Below is a small trained network, with its code and all its weights. Each question gives an input and a class and asks what happens when units are switched off, that is, made to give their printed mean instead of their output.

import numpy as np


def w(rows, s, z=0):
    codes = np.array(rows[::2]) - 128.0
    scale = np.full(codes.shape[1], s)
    scale[-1] = z or s
    return codes * scale


def f(y):
    return y / 2 * (1 + np.tanh(0.7978845608 * (y + 0.044715 * y**3)))


def log_softmax(a):
    a = a - a.max(-1, keepdims=True)
    return a - np.log(np.exp(a).sum(-1, keepdims=True))


def net(x, mask):
    res = np.array(x, float).reshape(1, 5) / 4 @ E
    y = f(res @ A[0][:, :-1].T + A[0][:, -1])
    res = res + np.where(mask, y, B[0][:, -1]) @ B[0][:, :-1]
    return log_softmax(res[-1] @ U[:, :-1].T + U[:, -1])


A, B = {}, {}
E = w([
[127,131,128],'x0',
[52,2,76],'x1',
[129,128,128],'x2',
[182,15,191],'x3',
[190,85,48],'x4',
],0.008)
A[0] = w([
[200,122,74,35],'n0',
[116,141,114,109],'n1',
[103,157,91,65],'n2',
[157,117,99,82],'n3',
[83,72,143,124],'n4',
[97,133,205,64],'n5',
[73,165,86,86],'n6',
[81,165,175,77],'n7',
[99,131,151,177],'n8',
[242,4,191,71],'n9',
[164,98,164,100],'n10',
[89,153,202,67],'n11',
[165,111,78,89],'n12',
[99,84,82,98],'n13',
[45,103,111,3],'n14',
[152,90,183,78],'n15',
[44,144,180,101],'n16',
[197,130,67,66],'n17',
[177,114,181,63],'n18',
[189,125,59,85],'n19',
[194,160,141,79],'n20',
[135,51,118,137],'n21',
[88,183,120,82],'n22',
[87,99,109,41],'n23',
[108,211,90,68],'n24',
[89,55,137,120],'n25',
[45,112,218,84],'n26',
[184,89,12,91],'n27',
[148,207,145,90],'n28',
[81,79,142,116],'n29',
[106,164,70,50],'n30',
[247,151,184,106],'n31',
[184,159,164,77],'n32',
[129,198,64,84],'n33',
[96,159,97,52],'n34',
[141,93,171,127],'n35',
[98,102,86,83],'n36',
[159,91,187,63],'n37',
],0.013,0.0045)
B[0] = w([
[92,40,176,158],'n0',
[136,118,109,131],'n1',
[123,74,87,146],'n2',
[130,105,142,136],'n3',
[38,210,128,172],'n4',
[123,43,119,152],'n5',
[162,82,52,171],'n6',
[112,78,131,161],'n7',
[194,125,168,148],'n8',
[139,123,90,254],'n9',
[122,127,29,151],'n10',
[107,48,111,162],'n11',
[140,102,189,155],'n12',
[65,160,140,176],'n13',
[64,121,135,153],'n14',
[154,97,15,154],'n15',
[205,36,178,171],'n16',
[78,30,177,166],'n17',
[80,121,60,150],'n18',
[109,39,208,173],'n19',
[8,165,105,166],'n20',
[115,158,109,196],'n21',
[106,88,82,170],'n22',
[2,100,121,142],'n23',
[102,104,74,200],'n24',
[117,142,159,188],'n25',
[156,53,176,174],'n26',
[161,90,185,219],'n27',
[92,122,153,198],'n28',
[77,189,118,165],'n29',
[196,112,68,159],'n30',
[28,139,141,214],'n31',
[24,116,115,167],'n32',
[112,76,110,196],'n33',
[139,80,65,145],'n34',
[166,129,90,154],'n35',
[62,150,132,156],'n36',
[136,86,11,155],'n37',
],0.007,0.0093)
U = w([
[142,100,11,87],'0',
[26,168,136,54],'1',
[154,34,209,66],'2',
[136,142,123,249],'3',
[134,140,128,240],'4',
[197,217,168,132],'5',
[228,226,153,65],'6',
],0.012,0.014)

Each question gives the input, the list of numbers given to net, and the class t.
The units are the neurons (one row each of A and B). Each row of codes is followed by its name. A weight is (code - 128) times the scale printed after its matrix; where a second scale follows, it is the last column's (A, B and U).
mask holds one flag per neuron, in row order. A switched-off neuron (its flag False) gives its mean, the last column of its row in B, instead of its output. The means were averaged over made-up inputs and are rounded, as every weight is.
A unit's drop is (log p(t) with every unit on - log p(t) with that unit switched off) / (log p(t) with every unit on - log p(t) with every unit switched off).
The circuit of an input: a set's keep is (log p(t) with only the set's units on - log p(t) with every unit switched off) / (log p(t) with every unit on - log p(t) with every unit switched off). Starting from the 12 units with the biggest drops (on a tie, the unit counted first), units are removed one at a time, each time the one whose removal leaves the highest keep (on an exact tie, the one counted first), for as long as the keep stays at least 0.8.
units of the circuit, in order: the units of the circuit, biggest drop first
top k neurons: the k neurons with the biggest drops, biggest first
drop of u: that unit's drop, to one decimal
input [-3,5,-4,5,-1], class 0: units of the circuit, in order => (n9)
input [8,7,5,-4,8], class 2: units of the circuit, in order => (n27, n19)
input [-1,0,0,-6,-8], class 2: units of the circuit, in order => (n16, n26)
input [-4,3,5,-5,-5], class 0: units of the circuit, in order => (n6, n31)
input [-6,-7,7,6,0], class 1: top 3 neurons => (n31, n20, n32)
input [-5,-8,4,5,8], class 1: units of the circuit, in order => (n31, n20)
input [0,6,0,-2,-7], class 2: top 2 neurons => (n16, n26)
input [3,4,-3,4,7], class 2: top 2 neurons => (n27, n19)
input [6,-7,3,-6,8], class 2: top 2 neurons => (n19, n17)
input [-2,-7,6,8,-4], class 0: drop of n15 => 0.1
input [5,-2,-5,5,-5], class 0: drop of n15 => 0.3
input [5,-5,-2,-6,0], class 0: drop of n33 => 0.1
